Each row has a hidden stage along a path, written after it and counted from one end. A new block has a new path.
[  -3   33  129  -19 -159  156  -69  -11   13  160  -30   70   22    3
   26   21   71  -34   76  169 -165  -57   83  -55  -96   -7  179  -62
   11  -41  144  136    6 -154   42  -62  -17  -56  -40 -141   26   22
   31]
1
[ -73  -20  100  205  -15   92 -249  -71 -202  -89  -60  -85  -58 -115
   75  169  232 -156  116   55   -1   94  112 -168 -126  -59  103 -150
  -30 -117  -83   54 -147  -46  107  -34   88  -64   -2  201   68  138
   -1]
25
[ 19 -28  20   4 -53  26 -14  39  89 120  13 -20  35   4 -17  31 117  36
  -6   3   9  15 168 -80  -8  53  37  40  59   5  13  41  42  -6   9 -57
  33   5  29 -28 -53 -78  62]
3
[ -79   -7  -69  290   66   92 -201   35  -74  -51  -88 -236  -82 -146
   91  137  187  -23  202   92   75  158  190 -209 -128  -89  112  -46
  -43 -154   73   94 -114  -27   86  -47  100 -125   48  261   13   82
  -67]
38
[   1  -82   23    3 -139   29   -7  -15   65  128   89  -40   50   71
   20   17   96  -13   46    1  -40    0  138 -111  -19  107   28   27
   20   43   17   63   68   29  -16 -112   42    7   30 -106  -75  -79
   78]
4
[  -5  -84   18   28  113   74   14   56   92  -39 -177    8  -20  -53
  -16   10  -15   28   53  -24  -96   -8   93   60   78   75   77    9
   35   71  156  -49   44  -81 -129   99   -3    4   -9   78   46  -55
  -65]
24
[ -48  -48  145   30  -84  132 -195  -34 -219   41  -41  -69   -9  -41
   55  100  132 -138  135   71  -23   27   69 -115 -139    7  188 -172
  -42  -44  -32   45  -72  -92   80  -20   98  -81   18  105   62   82
  -15]
19
[  17 -104   71  -87  -77 -128   67   47  -58  -43   69    6   41   14
   29   35   40 -165  123   39  -65  144  129  -57   63  148  -50  -79
  -14  131 -265 -100  116  108  -13   32  179   91    6   42  -55   -2
  144]
18
[  17  -77   28  108 -110  -50  -51 -133  -30   72  120 -124   39  116
  -34   15  145   -8   21  -88  -68   11  117  -98  -19  165  -56   43
   17  -15  -60   65    6  112   56 -125   -4   75   22  -57  -60 -117
   41]
6
[-125  116   -2  145 -118  140 -116   18  -58  115   31  -89  -27  -66
   80  141  129  -44  226  149 -128  -24   46  -10 -160  -23  185 -168
 -100  -38  114   40   16 -141  -12  -64   80 -253  -13   30   36   69
  -19]
1
[  82  -47   57 -251 -221  118   -3  105   66  219  -29   93   59  107
  -86  -77  -42  116  -63   90  -33  -72   40  -22   35  -54   81   90
   96 -130  135  167  -16   67   -6 -191   41  -11   11 -127   39 -110
   10]
8
[  42   33  -69 -108   45 -140  104  161  -10  -33  -68  -39   31  -36
  -78  -24  -54   65  151  119 -166   95  111  161  107   74  -58   -2
   -1  -28  -83  -61   22  101  -53   61  106  -57   24  121   49  -88
   -5]
7
[  56  -30   61   97  -10   11   39  -49   27   18  -11   20   -2   -5
   11    9   50   37  -62    5  -30   87  104 -122   51  -32  -39  100
   81  -36   34   92    9   47   92  -87   12  170  -23  -17  -43  -15
   30]
36
[  17   71   21 -106  212   87   52 -133  -86  133  112  -54  100   -2
  -63  -47   76  212   74  -19 -170 -295  122   96    2  -80   34  111
    6   53   76   76   30 -116   10  -56 -101 -130  102  -53  -35   20
   11]
1
[  39  101  126 -120   14 -107  -25  -37 -106   11  112   43  -10   50
 -101   33   64 -104  120   99 -195  -25  118   59    6   16   47 -128
   39  -32 -263   28   50   82   21   30  151   50  -55   49   19   50
   91]
22
[  95  189  107 -148  343  183  118 -123  -44  208   57   35   18  -20
 -198  -58   48  313 -117 -143   26 -400  -13   89   67 -351   44  184
   92   -4  105   27  147 -113  104  -49  -76   57    8   91  -19  117
  -21]
39
[ -23  128  153   33  244  115  -54 -219  -23  111   94   -5  -19   28
  -87    7  133   67   12  -68 -175 -276  152   41  -52  -45  158   12
   78   93   37   89  100 -186   24   18  -83  -19  -40  -22  -74   32
    0]
9
[ -51  -49   30  169  -20  126 -189  -16  -89  -34  -88 -101  -27  -60
   34   98  205   -3  181   82  -55  -26   84  -66  -67  -47   67  -56
  -54 -113  109   52  -98  -94   11  -60    9 -176   27  120   93   69
  -52]
17
[ -20   56    6   86  -50   92 -100   90  -39   23  -65  -35  -44 -115
    9  110  143   -9   93  129   40   43   68 -102  -38 -158   51  -37
  -18 -150   29   32  -43   -8   69  -67   98  -81  -12  170   63  104
   15]
32
[  50  -46   14  -72  -91    4   75    1  -91  116   70  -89   36   46
  -18  -30  -47   19   12  -28   38   74   25 -116   15   -9   -7   58
    3  -20  -51   37   62  157  106 -120  110  136   25   43  -52  -33
   30]
40
[ -29 -135 -117  -12  109  -90  162  221   91 -113 -117    0   36 -123
  117   38  -94   71   28   29   -4  249  190   46  173  118  -63   72
   56  165   21 -100   37   48 -166   47  147  -39   96  112  -55 -137
   -8]
15
[  67 -106  -11   27  -10 -111  152  130   53  -16  -94  -11   47  -50
   -1   32    6   32  -63  -48   39  173   90    1  151  160 -134   66
   49   89  -15 -146   72   74  -17   63   72  149   36   81  -11 -133
   21]
6
[  48  -32  226  -10   68  108   92 -228  -67   20   73  151   72    9
   -3  -11  161   24  -45  -79 -129 -212    9  -41   72 -117  -97   91
   23  145  -37  -14  131 -136   99  -78 -112  116  -34 -124  -48  152
  139]
6
[  -6  -79   51    6   15  159  -80  143   19   28 -176   27  -12 -116
   29   96  111   38   -1   27  123   21   87  -68   14  -92   99  -17
   43  -32  124  -25  -27 -108  -36   -4   83  -78   43  149   72   32
  -30]
19
[ -28    4  -27  -28  -83  139   -6   64  139  157  -67   20   35   -5
  -17   -7   31  133   -2  -12  -53  -20   87   26  -28  -21  100   56
   40  -21  139   72   24  -54  -41 -131  -20 -126   10  -68  -23 -109
   -1]
2
[  89 -208   77  -79 -138   91  -58  -80   -5  112  -84  -52   83  139
 -113 -113   53   97  -60 -145  -24  -72   31  -51   30  118  -16  138
   41  -64   90   72  -48   70   49 -137 -120   86   40  -77   29 -174
  -28]
17
[  31   64  -18   54  133   60   24  110  170   68  -78   11  -59  -78
  -26   35   32  116  -31   58   50   53  189  -73   44 -130   87   91
  126  -55  121   89   54  -22   -4  -13   83   50  -15   98  -45  -14
  -13]
38
[  15   37  219 -145  174  273   75  -93 -121  183   17   80   26  -77
   32    0   -4   35  -42  -29   44 -215   21 -106  -37 -229  207   19
   37  165  108   24  168 -239  104    6   18   82    7   15  -66  192
   34]
37
[ -76   33  -80  220  107   81 -187   95   28   40  -21 -192  -93 -109
   26  194  190    5  102   57  116  -18  197 -123  -63   -6  157  -62
   20  -89  173   28  -46  -51  -89   38  133 -135   60  248   36   10
  -87]
27
[ -54 -155  -18   64  -97  115 -113  124 -105  -64 -125  -93   26 -150
  117  109  185  -54  153   66  138  138   92 -186  -33  -92  -19  -28
  -82  -55  -28  -45  -77  -15   55 -101  110 -164   90  199   45  103
   51]
8
[ -35  -43   32  -49  -43  101    1  -26   50  102  -22   15   26   51
  -36  -29    1   85  -40 -125  -51  -20   46   38    7   24   69   49
   49   57   19   26   58    8  -33 -128    0  -44   -9  -30  -53 -123
   -4]
15
[ -52   31   -3   55   43   -2   64  109  103  -36 -116   50  -34  -81
   34   48  -26    2   65   62 -133  131  113   84   54   52   57  -40
   37   85   34  -47   81  -55  -90   50   83  -49  -52   62  -16  -60
  -11]
8
[  54  -16    8   15  -55  196  -37  279  -33   22 -299    6  -38 -226
   15   94   92   73   44  159  238  115  -27 -140   23 -321   26   16
  -22 -222  165  -48  -59  -57  123  -35  123  -47   16  302  163  169
  -39]
39
[  27   47   75   -5   71  -10   10   53  -18   27  -61   17  -11  -47
  -26   37   28    6   31  107 -109   23  141   29   32   39   73  -27
   66    3   35   22   14  -62    2   77   58   24  -12   62   23  -28
  -20]
8
[  36  -91  159 -146  271  188   45 -178 -169   76    1   33   89  -17
  -22  -35   11  152 -127 -202   -8 -267   44   19   58  -86   76  114
   80  159   99   15   17 -146    9  -13  -86   57  105   10  -18   37
  -38]
23
[ -71 -114  114  112 -208  143 -129    9 -257  -70  -98  -33   20 -135
  169  136  173 -177  173  117   15  157  -18 -185  -99  -78   21 -147
 -131  -41  -62  -34  -84  -75  145 -101   99 -110   19  124   81  186
   53]
7
[ -66   85  -57   17  -40  142  -44  140   22   74  -57  -32  -42 -104
   10   89   55   52  128  104   21   -6   26  -13  -34 -182  103  -37
  -39  -91   89    6   28  -22  -26  -90  123 -183   -9  156   45   76
  -10]
32
[  35  -91   31  -40  -73   82  -29   60   86   64  -48   54   26   18
   18   -6   49   78  -29   93  -33    5  153  -93   53  -24   30  107
  101  -62  148  153  -46    2  -30 -128   19  -12   34  -72   -3  -65
   12]
9
[  -7  -23 -109  256   26   90 -145   65  -17   -4 -152 -250  -63 -104
  -38   79  184   97  118  -23  148   89   73 -141  -50 -108   -8   57
  -49 -226  120   11  -89   55  107  -76   28  -65   38  298   70   12
  -96]
40
[  61  -21  141 -155   29  -76   35 -138 -176   95  273  -40   77   86
  -57    6  148  -67   36  -30  -15 -145  141 -121   27   18  -63   23
   21  103 -278   -1  123   92  101  -57   96  116   54    0 -109   66
  178]
12
[ -13   16    1  270  -13   47 -132   -3  -72  -69  -87  -90  -54 -123
   20  139  225   -1   62   64   27   71   67 -125  -19 -100  -50    1
  -22 -178   51   18 -110    3  106  -59   19  -24   -8  197   83   86
  -20]
31
[ -87   16  -10  108  -75   65 -147   38  -94   11    2 -104  -21  -74
   59  128  172  -47  149   69   10   90  112  -92 -100  -56   73  -97
  -41  -82  -67   36  -55    0   43 -110  131 -179   29  143   11   49
   20]
7
[  29  175  209 -101  333  125    5 -228 -115  161  237   89   18   29
  -92   57  168  149  -66  -55  -92 -446  115   57   18 -215  114   37
  124  100   16   92  116 -193    1  -18   -6   -6   28  -31  -50  157
   40]
19
[   5    6  -30 -114  136  -85   80   72   68  -41  -16   16    7   -4
  -80  -14  -35   43   92  -27 -139   23  141  145  106   52   -1   -3
   48   74 -137  -62   90   82 -126   48  108  -22    1   92  -20  -70
   33]
22
[ -22  -24  -53  -17   20 -249   83   88   -2  -81   82 -103   -7   39
   -5   38  -55 -143  244   81 -218  187  188   97   69  302   -2 -137
  -24  132 -221 -101  122  155 -147  139  219   25    0   86  -43 -117
   41]
20
[  88 -123  122  139  -93   27 -116 -111  140   95  -25   -2   32   70
  -18  -11  208  -14  -87   19  -61   22  274 -225  -32  162   30  115
  134  -63  103  198  -62  -42   94  -60 -128  177   -1 -179  -62 -129
   65]
2
[  16   24  -71  -32   87 -100   94  190  163   50  -18  -36    1  -54
  -38   47   32   40   68   52   -9   82  219   40   82  105   14    7
   60   80  -34  -83  131   25 -110   98  140  -15   29   99  -55 -107
   46]
5
[  13  -78    1   22   49  -40   70   17  -23 -118 -113  -17   17  -59
   11  -26  -40  -32  146   79 -209   74   84   40   94   92  -46   23
  -35   45   20  -41   12   20  -34   70   -9   40  -10   61   36  -11
    1]
29
[  0  21 -36 -24  28 -71 110  81 126  53  48 -66 -20   6 -44  -3 -22 -54
 153  33 -79  54 142 -11  47 100  33 -13 -12 114 -79 -77 216  69 -62  69
 126  66 -41  65 -92 -41  79]
34
[  39 -104    4  -57   28   26  219  193   62  -55 -200   99   23 -158
   87   -7 -129   38  -71   -2   93  276   44  -62  150  -84  -60   95
   53  107   -2 -105   96   37   33    3  122  157    2  121  -42    0
   42]
39
[ -34  117  -24  110   25  -86   97   87   89   30   26  -33  -74  -31
   22   72  -67  -58  111  112 -146  153  119   33   26  106   90  -84
   23   71   13  -24  152   28  -66   86  169   68  -79   64  -54  -54
  -11]
35
[ 104   93  211   10  134   82   41 -143  -51   75   20   93   -5  -28
  -96    4  144   40  -58   11  -58 -184   50  -69   40 -180   -6   72
   69  -15    1   33   98 -106  168   12  -60  194  -68   17    0  156
   73]
35
[  16  -84  -44  105  -52   46  -43  -19  215  128    8  -87  -24   90
  -23  -36   26   80  -73  -89   37  107  213 -178  -13   80   82  148
  131  -48  113  189   25  111    2 -156   13  124   -5  -64 -132 -195
   -8]
37
[  29   97   18  -74   15 -116  109  138   58  -13   14  120  -13  -21
  -49   60   -4   33   35  111 -126   71   83  139  131  -23  -44  -40
   73    3 -112  -48   86   75  -86   13  176    5  -42   57   25  -20
   51]
18
[  48  -59  -54   51  -22  -65  -18  -14   51  100  122 -154   14   71
  -46   10   87   39   10  -21   36   20  199 -157   23  104  -24  110
   60  -50    1   96   18  162   17  -87   63  105   58   21  -84 -118
   35]
33
[  51  -59  122    1   31   83  -52  -58  -95   46  -57  -16   17  -29
   -1    1   45  -24   -6   67  -66  -43  119 -116   -5   24   89   34
   47  -26  109   92  -53  -62   77   23  -34  107   19   18   25   13
  -16]
30

Each row has a hidden stage along a path, written after it and counted from one end. A new block has a new path.
[-132  115   -3 -132  127   62   -3  157  257 -119  269 -157  130  119
  100   22 -172   52  -44 -228  -91 -177  295  -96    8 -356  102 -257
   17  200   56  -71 -176  -68   11   12 -130  122  -13 -173  -52  -12
  -87]
19
[ 110  139 -300  -35 -191  -23    7 -165  193   85   61  305 -213  -46
 -345   81 -177   59  -51 -304  -33 -340  -21  -43 -173  145 -128 -119
 -168  149  192  247  163  -54   83   76  156 -389   32 -224  146  -22
  -71]
3
[-114 -140    3  189  201  -94  -75  104   43  232 -218  -23   37   57
 -158  143  196   19 -313 -106  136 -116  -61 -117  553  180 -134  176
  136  -48 -113  -33   50   96  106   27  116 -461  -57  410  -83  -56
   11]
19
[  80  118  -98  -50  -48   59  -41   24   88 -357  103 -198   82  -43
  163   47 -100 -128 -100  -71 -189  -49   -9  -26  -54  -63  -40 -101
  119  -57   30  155  156   40   57  148  -41   -7  -36 -115 -183   82
 -105]
9
[ 178  167 -246 -266   80   98 -268  -96  222 -132  336   18 -142  118
 -165   67 -278  103 -140  -46   70 -358  358  109 -229 -195  211 -173
 -230   73  146   19  133 -174   62  -17   38  133   93 -337  320 -271
  -82]
27
[ -70  226  -11  103 -187  125  138   55  -44   96  173  105  -65  -60
    4  121   31  191 -186  -68  102  212   33 -103  121   94   84  -10
  -77  -10   -6 -172   76 -278 -157  -62    2 -182  -50  165    4   41
  -74]
16
[  46  -40 -127  -45  138   54  -39 -273  171  -73  245   -9 -142  168
 -163  -19  -71   42  -36  -49 -133  -92   30  141  -54   -9  -84    9
   63   17   61  125  122   38  169   77   65 -128  202 -119  192   46
  -79]
34
[ 137   79  -84  -59  -70  127  107 -276  -12 -299  416   -5   37   39
  -78  113  -95   58  -11 -106 -104  168 -246   -7  -94   11   21  -13
  156    4   43  118  184  -84  195  133 -167 -213  173 -145   -6  174
 -229]
17
[  17  -95 -113 -256  267  -13 -189   44  317 -238  169 -122   57  205
  -96  -91 -164   20 -186 -103  116 -391  202  130  -38 -303   69 -107
   83   44   -4   44   89  131  249   14   23  130  169 -212   97 -228
  -53]
40
[-117   91   30  -47  120  -60  204  -75   74  -80  208  -14  -69  124
    0  -33  -54  170  -16  -52  -57   46   88   90  -63  -98   44  -72
  -29    4   75   13   36  -18   -7   -9   46   90   16  -59   74  148
  -66]
40
[-124  -16   60 -147  166  -45    8  236  117  -81  147  -41  129   85
    0   20  -82   98 -240 -126  180 -120  135  -12   85 -216  113  -77
   -7  -13  -79 -123  -20  -25   56 -102  -48   89  -22   66  -58  -51
  -29]
39
[ 197   33 -228 -104  -98  -68  -10 -209   90  -88   55  224 -197   21
 -133  115  -50  -78  -42  -20 -191  -48 -103   22 -252  279 -192   96
  -61  -18  150  208  181   19  173   28   77 -343  122 -149  122   45
  -87]
17
[  51   82   48  -71 -123 -309  207  350 -324   68 -133  383   97 -237
  -87  342  -75  -72 -219 -309   81  -28 -155 -271   23  161 -158    6
 -380 -116   35  124  -22 -145 -121  -69  -67 -317 -397  253 -320  379
  -16]
2
[  80   44 -217  -49  -13   18  -47 -181  144  -61   36   14 -146  111
  -49   28   13  -38 -117   39 -118  -93   45   76  -86  167  -81   44
   45  -17   85  101  166   57  165    2  134 -176  137  -93  158 -115
 -103]
18
[ -45  115  -83  -28   47   63   56 -215  131  -95   41 -114 -148  203
    7 -157   80   31 -126  135   18  103  190  226  -25   -3   67   35
   84  -59   66  -86  138  -14   15  -86  247  103  221  -55  211 -169
  -55]
20
[  83   37 -154 -191   -1  -63 -151   -4  216  -91   18   77  -34   27
  -97  129  -99 -109 -187  -37  -39 -183   47   -5 -169  123   30   -3
  -51  -10   61   33  113   21  176 -103   59 -159   51  -85   66 -201
  -41]
27
[  67 -109 -156 -126  111  217 -124 -159  183 -180  297 -177  -84  237
   55  -73    3 -181  -82   73 -283   55   25  146 -175   30 -192  115
  288  -76  -69   80   11   72  272  -40  -32  -75  358 -130  116   23
 -112]
23
[  72  277 -163  -29 -230   -4  -32  113   41   53   81  189 -135 -169
  -70  247 -113  147 -196  -64   45  -70   26 -151 -117  248   99  -33
 -227  -22   93    0  164 -232  -97  -69   52 -239 -175   -5   41  -57
  -46]
14
[   8   39   35   31  149  -24   35 -376  176 -335   50 -215   68  117
 -143  -49   26  -34  -60  -18    3  106 -165  151  159  -50  129   11
  288  -27   66   51  283  126  175  156  116 -110  195  -36  -19  -83
  -82]
27
[-244 -259  258   -2  260 -118  136  211  -20  104   46   19  324  102
 -177  114  102   -8 -279 -285  225  113 -204 -146  453  -91  -50  124
  210   -6 -222 -192 -195   25  176 -139 -131 -329   51  428 -263  158
  -27]
27
[ 173 -200 -203  -97  -91   -5  -82   63   12 -152    9  103   54  -38
    2  153   -7 -305 -196 -131 -240  -96 -289 -104  -97  269 -412  154
  164 -118  -93  272   96  164  336   41  -99 -460   94   51 -197  182
 -121]
8
[  57  -33 -111 -101 -286  122  140  121  -88 -233  138   93  288  -69
  141  139  -20 -231 -255 -259  -28   53 -236 -172   -6    5 -145  -89
  132  -25 -131   39   82   19  256   -6 -244 -248   41   96 -312   84
 -259]
4
[  -2   10 -109 -144  -27  108  -93   50  251  -20  169   48  -87   90
   23   22  -62 -141 -107  -46 -195   -1  121   -5 -215   51 -124   19
   41   27    0  -39  -71  -53  101 -138  -20 -138  175  -81   57  -45
  -16]
25
[  52  -21   28 -245    9  184   -4  130  133 -423  540 -109  181   25
  213   77 -225 -141  -15 -150 -297  132  -83  -74 -301 -233  -74 -104
  169  -10  -87   50  -66  -55  175   32 -398   40  125 -179 -220  282
 -137]
37
[  43 -311   90 -165  297 -259  152  -83   -4 -245   73   51  205  164
  -58  103  -15 -279   53 -240 -309   27 -263  -57    8  -60 -366  101
  173   26   30  253 -146  257  353  111 -198 -310  124   -2 -244  432
 -109]
22
[-187   23   75 -189  266 -197   -3  295  218 -214  -88 -275  218  109
  125  -51  -91  -53 -167 -123   24 -245  251  -10   63 -288  105 -144
   74   26   16  -33 -135  130   30  -82   75  243 -100  -64 -179  -59
    8]
14
[  -9  -97  -10    9   93   31 -203  240  127  -56   76 -132   72  -94
 -168  161  -29  -23 -282 -113   30  -45 -311 -141  141  235 -100  225
  308 -169 -202   86   68    9  158  -39  -27 -438   17  179 -218  106
   37]
12
[  62  185  -64 -113   34   77  -22   20  -34 -172  295  -62  -20   33
  -87   20 -156  217 -192  -55  218  -62  159   71   -1 -191  210  -84
 -106  -57   30  -40  135 -230  -84   -5   38  141    5 -105   96   -5
  -86]
12
[ -25  -93 -230   53 -128  254  -56   20  171 -192   -6 -282  131   66
  216  -13  112 -404 -207 -111 -347  -64 -202  -62   22  174 -317    7
  503  -91 -189  210   99  285  379   52  -57 -286  166   54 -254  -28
 -196]
0
[ 150   -9 -108 -190   24 -129  -77  210 -115 -162    0  135  218  -33
  -56  196 -120    3 -350 -212  313 -327  104 -111  193 -194   68 -117
 -229   -6    5    9  138  -50  106   50  -82  -61 -150   59 -114 -110
 -143]
11
[-174  -84   10  -75  138   70 -150  362  289  -34   67 -186  205   55
  -15  -14  -64  -19 -284 -236  120 -228   99 -123  220 -195   -8  -47
  235   60 -166 -108 -132   25  109  -78  -41 -111   52   79 -187 -106
   10]
12
[  14   18   93  -67   49   63  306 -214 -211 -319  308 -114   39  175
  180  -59   79  -64   -6   91 -180  486 -102  156  -96  -60  -82  100
  159 -166  -13    0   31  -50   58  -16  -85  106  204   17  -47  360
 -178]
19
[ -41  -49    8 -158  328 -480  124    9  -20   68 -130  179  -46   83
 -435   48 -144  193  -99 -245  214 -386   45   66   54  -47  -17   13
 -258   13  179  208  -25   60   19  -41  281  -95 -134  -58   82  191
   45]
9
[  48  108  -68  -46  -62  -70   19  130  -83 -114  -49   59  147  -52
   18  148  -21   51 -312 -123  256 -137   88  -89  232  -83  118 -103
 -147  -23   16  -62  182  -73    2   38    9  -60 -152  126 -103 -128
 -124]
12
[ -10  287 -453  161 -392  596 -138 -223  263  111  368 -170 -313   39
  -20  -62   -5  129 -226   43 -117  -58   58   80 -148  301   37  -63
  269  -30  -91   25  290 -163  100  -61  170 -195  262 -129  311 -301
 -201]
3
[ 126  263 -202  -98 -289  181 -112  116  131 -191  163   24  -80 -119
  149   93 -127  -36 -192    5  -65   -4  122  -60 -233   74   51  -87
  -77  -46   39  -23  184 -190  -60  -32  -14  -41  -12 -127  -15 -127
  -73]
12
[-247  -43  158   12  260 -132  169  395 -170  110  119 -144  248    1
  -93  189  -58   66 -198 -375   43 -125 -115 -222  279  -96  -53  -36
   72  -75 -164   99 -260  -22   10  -77 -118 -132 -284  255 -329  433
  -54]
0
[-110   53  -92    6   54  300 -147  -25  385 -135  354 -294  -16  109
   69  -51  -89   27 -101  -52 -191  -48   75   28  -24  -90   38  -89
  321   42  -93  -26   52    8  137   31  -57  -34  187 -101   28  -90
  -67]
36
[  46  -38  -52  113   44   37   45 -268   50 -251  -15 -202   39   84
  101   60  160 -200  -74   60 -279  197 -244   28  145  203 -157  126
  348 -110  -13  144  222  200  241  164    6 -288  131  104 -125   75
 -143]
21
[-153   -5   48 -198  382 -252  221 -122  118 -123  160 -124   -2  294
  -99 -118 -126  121  100 -137 -119 -160  219  158 -111 -284   16 -111
  -20  109  183  122 -193   98   71  -34  125  231   68 -260  122  225
  -66]
17
[-259  -30  339   22  569 -518  255   -4   27  -49 -245 -146  132  175
 -170  -27   25   85   34 -196   57  -65  128   53  395 -291   50  -34
  -56   51  177   40 -159  155 -123   84  212   77 -195  128 -151  281
  116]
23
[  87  253 -139  -74 -316  191   90 -170   98 -373  133  -88   18   -1
  414   55   14 -267  -65  135 -355  288   69   27 -289   79   34 -137
   59  -46   85  -45  212  -19   68    3  -82   81   81 -107  -66 -112
 -203]
27
[  76  202  -28 -164  -92    2  192 -105   21 -196  400  223  -76    8
    0   77 -225  143   53 -149  -85   73  109   13 -286 -188   63 -196
 -273   90  183   22   74 -211  -71   56 -131   73   -4 -225   76  202
 -116]
38
[  34 -117 -151  132  -38    5  185 -166 -255   92  -60   93  -55   87
 -109   58  192 -113 -219  -93  -45   50 -240   39  198  285 -331  169
  107 -181  -88  213  157  109  201   28  111 -380   69  262  -29  222
 -174]
1
[ 127   36  -70   19   58  115   28 -340   36 -394   46 -206  -47  191
  123 -187  112 -134  -83  145  -70  198   72  256   95 -129  -66   49
  205 -109   60   37  288   82   78  184  126   80  283  -64   49  -54
 -110]
17
[  93  207 -342   91 -290  281  -39 -211   51  -45  115  -59 -223   15
   77  -11   49   23 -220  120  -89    1   61  107  -80  260  -32   -3
   72 -111    6   65  336  -68   55   11  187 -114  122  -39  193 -175
 -173]
8
[  21  124   22  -79  207 -132   54 -153  -10 -132  111  -61  -60  111
 -134   51  -63  116  -71    2   51    1   96  114   21  -68  148   -5
  -93  -57  130   34  106  -67  -28   11  123   62  -13  -58  111   53
  -40]
23
[ -58  -60  -17  -97  325 -225  -55   58   90  134  -25  101 -139  143
 -288    1  -57  203 -209  -65  236 -295  206  123  125  -60   23   55
 -194  -46   48   12   49    5    2  -79  232  -21  -29   60  197  -40
   79]
38
[  66   85  -66  -86 -152 -147  143  142 -246 -135  -23  125  198 -142
    1  271  -38   -6 -309 -149  158  -44 -188 -147   70  135   59  -35
 -128 -134  -27   66  183  -43   93  -42  -53 -171 -230  173 -212   85
 -186]
7
[  27 -166 -106 -114  127 -112  114 -264  158 -235   18  -38  -22  203
  -93 -135   12 -154    7  -72 -218  -42 -141  163 -122   42 -273   91
  251   -5   69  240   62  259  309   55  128 -170  292 -164   16  147
 -101]
12
[ 162   90 -311 -107 -159  138 -287  -39  294  -89   80   64 -153  -32
  -15  126 -100  -93 -238   43  -99 -232   76    6 -200  216  -10  -21
  -24  -34   24   61  287    3  179  -18   57 -210   81 -106  137 -325
  -64]
35
[ -63  100 -227  -35  -65  324 -205   99  267   49  285 -150  -73   85
  -72  -51  -80  163 -305  -58  152 -203  191   26   35  -37  112  -52
  160   19 -124 -120   76 -148   76 -117   81  -51  182  -61  172 -284
  -84]
11
